Each row has a class, written as a number after it.
[-28  18  64   7  32  -2  17  25 -15 -25  23  -7   6 -19  39   5 -36   9
 -57 -16 -28  21  33   8  42  28  -7 -29   1 -18  74  22 -10  25   6]
8
[ 12  13  19 -19  -2   6 -16  17 -24   7 -34 -11  -8  -3   3  21  -9  -6
  -3 -29  24   5  15  16  -8 -13  11 -10   7   0   6   8  14   3 -23]
5
[ 18   8 -26 -19   8 -13 -29 -13  48 -33   0  66  22  12 -19 -44  14  30
  46  76  55  -4  -5  11   2  11 -10  42 -40   5 -11 -17 -54 -44  24]
0
[  0  -3 -20 -26 -10   5  35  15  -3 -13  -6  11   1  43 -11   1  -2 -12
 -18  -8   9  32  34   1  24   5  36  -9  -2 -12  -6   7 -12  -1  -1]
10
[ -1 -10   2   5   8 -14  -4  -5  -3   1   7 -13  12  -1  20 -19  -2   3
  -3  -6 -15  13   4 -14  10   3  10   4  10  -8 -15   0  -6   7 -22]
11
[-17  38   8 -39  80  -5 -21  34  18 -50  36 -17 -46 -13  -8  19   0  13
  29 -36 -13  -3 -34   5 -34  20  10 -23 -32 -21  -7  -6  38  53  23]
7
[ -1   1 -41  -7  14 -15  20 -16  -4  -8   0  -6  -5 -26 -12 -67  16  -7
 -33 -31 -30  12 -29 -32  16  32 -43  -2  26  15   8   2  27  21  -4]
3
[ 20   5 -14  35  18  19 -14 -34 -15 -15   5  76   9   8   8 -12 -24  11
 -28  13  -9  -6  16 -10  39 -43 -38  34  32 -10  21  43  -6  -7   7]
3
[ 13   4  17  -7   3  -5  -4   9   1   3  15  -9  14  -2  19   2 -12  17
  -2  -4  -6   1   6 -23   3   4  27 -11  28   5  -7   0  -6   5  -9]
6
[  2  12 -11   0   8   6 -14   6 -16 -11   4  -7 -23   5   0  13 -14  -8
  -4 -46   1   9  30   9 -12   1  -8  12   4 -15 -10   9 -19 -10 -14]
7
[ 23 -18 -41 -25 -39 -25 -52 -22  17 -41 -48 -18   0  36  23 -29  -9   7
  12  36 -59  47 -39   9  33  80 -23  72  18  22  -3   0 -49 -48 -62]
11
[ -5  29 -11  12  10  -5   1   8 -21   5  -2  -8 -15  -1   5  10 -21  -6
  -4 -38  -4   7  20  18  -3  11  -4 -17   0 -14  -7   4  -1  -3 -16]
7
[-10   6 -13 -11 -16   5 -21  17 -22  -3   4  14 -17 -11   3  -8   3 -10
  -1 -29  -3  32  29  24 -20   4  -9  -6 -11 -23   9  -1  -7  -2  12]
8
[-16 -25  -3  -7 -52 -10  49  17  30  18  -6 -28  19 -18 -20 -44  41 -29
 -34   0  29 -13  34   6  -2  -1  14 -49 -15  -2   5 -19 -11  -2 -33]
0
[  0  -3  21  12 -12 -13  -2  -4  21   6  10 -36   9  -6   8 -13  -7  -5
 -12  -6  26   8 -18  -7  16   7  15  -9  35  -6 -20 -10  -1  -9  -7]
4
[-11   7  30   9  -7 -23  26   2  -3  39  -6   7  32  17  53  12 -41  23
  41  22  22  -1 -39   9  44 -44 -36  56  -1   8  10  14 -11 -19  27]
3
[-12  -3  14 -17  27  29  16   8 -10  10   4   6  -9  14 -16  10  12  17
  26 -14  -1  -2  -7 -26 -13 -27  33  -4 -16 -16 -10   1  13  20  28]
10
[-12   4 -53  20  20 -49  24  32  -1 -40  18 -12  -6  -2 -25 -10  20 -25
   1   7  75  32  -8   1  29 -21 -25  11 -67  29 -28 -22 -24  -9   1]
11
[ -2  14  -6  -3   4   0  -6   2 -22  -2  -1 -21  -4 -16  17 -14   6  -7
  12 -33  -4  29  31  11 -19  -8  11 -14  -5  -6 -18  -8  -7  11 -24]
11
[ -8 -33 -14  13  18   7 -50  36 -23 -31  69  21 -14 -31  25   5  -1  16
 -18 -29 -48  10 -11 -74  16   2 -27  12  22 -13  11  11   0   9   6]
6
[ -1  -2  10  -2  22  -6   8  14  -2  23 -21  10  12  -2   6   3  -2   7
   5   3  25 -13   9  -8   6  -2  -3 -10  -8   4   9   0   5  15  10]
5
[-27  14 -30 -28  37 -20  36  38   6 -18 -33  48  -5  54 -16  32 -22  -5
  27  46  19  19   2  19   8  -1 -36  16   2  19 -17  27  -5   1  -9]
0
[ -1 -11  -1  19  18  -8  34  12  -6  35 -26  30  35  26   3   5 -30   4
  45  44  67 -10  45 -13  -9   8 -17 -61  16  45 -50  25 -39 -31  30]
4
[-16  33   5 -44   2 -43 -33  -4 -13 -55   1  30  -7  -4 -10  -3   8   7
 -29 -41 -26  21  -2  22  -9 -12   7   8 -41  -1  36  -7 -11 -17  28]
6
[ 14 -13 -45  22 -27  34  34 -22 -20  29 -19  15  21  -9 -34 -65  27 -19
  17  24  32  27  10  -9   0  -2   9  12 -31 -35 -31 -16  -7  -6   3]
11
[-20 -22  73  43  18  58 -12   0 -14  39  17 -59   4 -52 -13 -41  23  30
  14  14 -12 -24 -28 -30 -52  28  42 -87 -26  -8 -28   3  11   0 -20]
2
[-19  -4 -14  -6 -19 -13   0  20  -8 -17 -13   7   4   6   5 -20   4 -14
  -6 -21  20  24  19   0  18  -7 -18 -21  -2  -5   1  -8 -16   0  24]
4
[ -7   1   4   2  10 -26   5   3   9   3  -1  -9  -3  -6  -4 -14   2   7
 -34 -26 -12  -8   2 -12   5   3  21  -5  17 -18   6  -3   7  12 -24]
7
[ -1  21 -10  -6  11  -3  -4  14 -10 -11   2   1 -28   8  -2  32 -16 -13
   4 -42   2  11  32  19 -13  -5  -1   2  -2 -11 -16   7 -10  -6  -7]
7
[-11  25  -1   2  11 -13  50  22  16  -3  -6 -20  14  23  16  17  14   9
 -15  -3  27   1  27   7  30 -11  19 -40 -45  12  12 -22 -23  32  -8]
6
[  3 -12  20  18   3  -4 -14   9  -3  -1  24 -13   8 -13   2 -29   3   6
 -21   7  -3   9 -12 -23   9 -15  10   0  31 -12   7  -6   4   5 -13]
1
[-14  -6  13  18  -9   2  30   2   2  30  10 -60 -14 -25 -13  -8  26 -20
   1 -31 -41  -2   5   2  -8  26  21 -30 -18  -4   2 -12   3  22  19]
8
[  2  19  34 -15  14  -4  63  -4  17  -7 -15 -14   8  -7   5  22  19  11
  -3  -3 -14 -25  23  -8  19 -13  22 -51 -51  -6  12  -2  -1  23 -29]
2
[  0 -45 109 -39   3  41  -1  20  19   3  72 -41  13 -40  -4   1 -16 -25
  -7 -18  56 -10  29   8 -79  -2  51  10  10 -12  20 -12  -9 -33  49]
1
[-17  -4 -33  -6  20 -17  29  32  -6  14   1  17   1  34  10  11  -3   3
   5  -9   4  10  24   2   3  -6  15  13 -12 -28 -13   7  -9  13  -8]
7
[-22   4  68   3  31 -16 -32  17   6  15  -1 -79   5 -33  22  22 -40   2
 -16 -39 -27  -5 -48  -7   2  66  23  20  57  -2  29 -14   4  14   5]
4
[ -1   8   8   0 -10  16  -2  20 -25  -1  13   5  -6  -3   1  22 -13 -19
  -3 -18  17  24  15  18  -4  -7 -10  -9 -11 -17   3  -5  -5 -16   6]
1
[  1  15  -6 -17   0  -2 -12  -4 -30  -6  11   8  -4  -2  -4   2 -12 -15
  -2 -28  18  13  19  21  -7  -2 -12 -10   0   0 -13   2  -4  -2  10]
9
[  8  -1  12   1  -6 -17   3  -3   7  11 -15  -1  21  10   2 -10 -11   6
 -11   8   2 -14 -11  -9  14   6  30  -4  21  -9 -11 -12   9   2 -24]
2
[ -7 -72  21 -13  29  44 -25  -4   9  -9  90  49 -12 -30  -7 -28  57  34
  -8  -1 -51  -4  -6 -65 -37  -4  42   6 -32 -57   1  16  11  -7  36]
8
[-25   1 -39   3   7  13  12  10  -4  22  -9  53   6  22  -8 -10  14   0
  35  24 -26   0   8  15 -12  -1   8  -4 -15 -23  -9  -6  11   9  24]
0
[ 25  12 -23   5  -3  46  10 -18  14   1 -18  -7 -16  -5 -29  -4  13  -6
  17   8 -18  -6   7  -7   1  26  26 -14   1  -8   2 -12   4  16   2]
10
[-20   8  18  18  15  -1  57   3   2  11   3  12  11  12  13  15  11  10
 -16  24 -12   7  29  11   3  -8  46 -58 -33  -7  -9   4   6  -4 -34]
2
[ -1  13  10 -32  20  -7   4 -14  10 -10  13   4   2  32  22  15  -5  17
  15   1  -3   2 -16  15  19   0   6  12 -11  -6  -5  -7   2  18   8]
9
[  1  -3 -21 -26  -7  -8  21  12   7  17 -25  28   5  14  15  -7  13  10
  22  33  -1  28   5   6   1   7   9  -2  -9 -13 -12   7  15  -2 -19]
5
[ 10  -1 -11 -31   5   3  13   6   2  21 -17  22  16   8  12 -13  -5   4
  29  24  25  17  16  10 -12  31   0   9 -15  -8  -6   5  -5 -15   7]
5
[-44  17  27 -17  24  22 -21  61 -17 -25  35 -21 -37 -47  -3  27  25  17
  -7 -34 -37  25 -35 -24 -12 -37   4 -37 -41 -66   7  17  35  76 -17]
6
[-15 -33 -22  34 -51  15  57  12 -14  47   3  13  18  -9  31 -25  15  -7
 -19  21 -15  16  29  -6  25  10 -16 -46  -9 -17  22  -1   7 -11 -12]
8
[ 27 -23 -60 -41 -16 -12  -3  35  31 -71 -26  82 -30  47 -14  84  11 -24
 -44 -12  47 -12  35 -24  39 -45 -33  -3   4   6 -16  -6   5   7 -52]
2
[ -9   0 -17  -8 -17   3 -11   7 -19  20   0   3 -11  -5  -1 -11   9  -7
  20 -21  -7  20  22  21 -33  -1  -4  -7 -10 -22 -10   4  -7  -2   8]
8
[ -1   7  19  34  39 -22   1 -56  15  -7   3  -3  18  15  18 -51 -13  11
   1  17 -13   0  19  -2   1   4   2   5  40  49 -12  -9 -17 -11   9]
11
[  5   3   4   0  25 -20  14  -3   4   5   0 -23  19 -10  21 -17  -3   5
   5   6 -19   0   5 -10   5   9  21  -2  13  -2  -1  -3   4  25 -27]
11
[-14 -17   6 -13 -44 -12  37  31 -15   2   6  -9  19 -16   0 -23  17 -27
 -28 -34  27 -11  42 -11  11 -49  -7 -47 -31 -34   3  -1  -1  18 -15]
2
[ 19   8 -14   1   1 -23  12   0  16   5  -5  11   5 -23   7  -3   3   9
 -13   6  -5   2 -13 -12  22   0   9  -1  22  10   0   7  12   7 -26]
3
[-14  17   1  12  -2  -4  32  -2  11  32  -3 -20  13  12  32  11  -2  -4
  20 -22   1   7  33   9  21   4   8 -24  -2 -18 -16 -15 -23  17  16]
4
[ -3  23  -2  -3  -2   7 -17   9 -28  -6  -1   4 -12  -6 -16  -4  -8   0
  -3 -34  11  19  18  -2  -1 -24  15 -12   9 -17  -5   5  -2   7   1]
10
[ 10  26 -35  56  35  23  30 -23 -36  33 -15  13  21  43  -7 -19 -25  -3
  46  37 -14   2  -9   8  34  14 -25  25  -9   0  -1  -3 -13   1  50]
1
[ 14   0  16   1  -8   1  36 -38  11 -20 -39 -28  11 -43 -20 -47   2 -28
 -82 -39  -9 -21  11 -30  30  45 -25 -28  55  23  65 -22  16   8  -5]
4
[ -8  -5  -7   4  14   6   4  26  -3 -11  15   6  -7  24   9 -12   4   8
  -1 -16  17  -7  22  -3   0 -36  14 -30  -6 -21 -10   4  10  26  -3]
7
[ 11 -20  -5 -50  34  -7  19 -19  10  -1  33  69  22  21   7  -1  -6  14
 -20 -18 -22 -30  42 -37 -16   3  35 -25  26 -15   8  17  17  -2  21]
10
[ -7 -12 -21   1   2 -11   8  36  13 -11  -9  -1   5  11   0 -11   7  -3
   3  30  15   8   1  -4   4  -5  17   1   5  -7  -9 -10   4  23 -29]
2
[  -3   21  -18   -8   50    2  -25   37  -18 -114  -22   28  -64   25
  -25   59  -17  -21  -28   -6    2   39  -11   32   22   -4  -35   53
   -6   53   65    1   12   -6   19]
8
[-13  20 -22  34  14   7  29  -6 -27  20  14 -34  -3 -24  28 -19  23  -4
  15 -30 -24  22  12   2   1 -17   9 -25 -26 -15  -9 -22  17  28 -27]
11
[-17  13  37  -5   1 -27  29   4  13  19  -5 -24  19 -24  18 -17  15  11
  14 -13  12  12  27  -1   4  -4  32 -43 -37  -2 -18 -26 -21  24   5]
11
[-37  13   5  15   6   4   2  13 -21   6 -10  -8  -7   8  17  -6  -2   3
  -4 -23   8  47   6  13   1  -1   2 -26   9  -9 -14  -7   0  -1   1]
4
[ -2 -11  11  10   1 -12  -6   8  -5  12  -3  -4  18   0  10  -9 -18   3
  -9   2   1 -11  -2 -15   0  10   5  -8  29   1  -9  -3   2  -6 -24]
2
[  2 -13   3 -10  18  20  12   8  10  -8  27  23  -7  34   5   7   9   7
  34  18  21  16  14 -12  -7 -38 -11   3 -10  -7 -31   3 -11   0  17]
1
[-15  10   5  -4 -19  10  -4  17 -21  12  -3  20   3  -1   1  -5  -3  -4
   7 -12  -1  14  19  16  -5 -16   9  -9   4 -24  -7   4  -1 -10  -8]
0
[  5  -9  15 -21 -11 -20   3   6   7  20   3 -11   4  -8  22  -5   5   5
 -11 -12   8   5  -4 -14   6 -12   7 -10  19 -14 -13   9  23   2 -36]
5
[  28   -2 -113  -34  -22  -37   21   -1   10  -15  -36   74   14   52
  -34  -44    3  -19   37   23   15   -7   25  -32   38   -1  -43    1
   17   13  -29   -2   -9   18   45]
10
[  1 -15  12   1  -4  -4  -9  11  -6  -1   7  -7  14   0   7 -21 -13   3
 -19   1   2   3   2 -19   4  18  13 -10  26 -10 -15   3  -3  -7 -32]
2
[ 14  12  -8 -10   2  -3  -2   3  -3 -13   5 -12 -14  -3  -5   5 -14 -18
 -13 -46  10 -10  40   9 -13  -1  -4  -6  11 -12  -2   8 -11  -2 -16]
7
[ 43 -30  20 -47 -53  28 -55 -25  27   5  15 -22  22 -39 -31 -65  22   2
 -23 -18  19 -28 -32 -24 -29  52  37  -7  -7 -75 -27 -17  -2 -16 -35]
2
[ 15  10  37  -1 -49   4  -4  23 -23  18  23  20  34 -82 -29 -64 -28 -25
   1  -7  50 -24  -3 -25   8 -15  -7 -44  32 -38   1  -6  36   2  46]
0
[ -9  23 -14  29  27 -42  34 -19  -2 -11  -2  -7  26 -43  -4 -55   9   8
 -54   6 -10 -17 -17 -17  29  42 -19 -35 -24  12  45 -24  11  -1 -29]
2
[  6 -14  66  -7 -16   8   0   8  20 -28  12 -24  21 -16 -16 -61  -6   5
 -30 -19  65 -33 -13 -50  52   8 -27 -40   8  25  10 -23 -14  -1  33]
0
[  0   0   0 -17 -17   5  -1  17 -18  -6  -5  -2  -2  -2  -4   4 -10 -23
 -14 -31  11   4  30   9 -17   6   3 -31   2 -13 -14   0   2  -4 -23]
2
[ -1 -20   4   5 -19 -21   2  -2   6  17  14   1  12 -17   4 -38  16   6
 -17   2 -10  -2   5 -11  -1  -2  12 -13  13 -14   9  -2   5   0  -3]
8
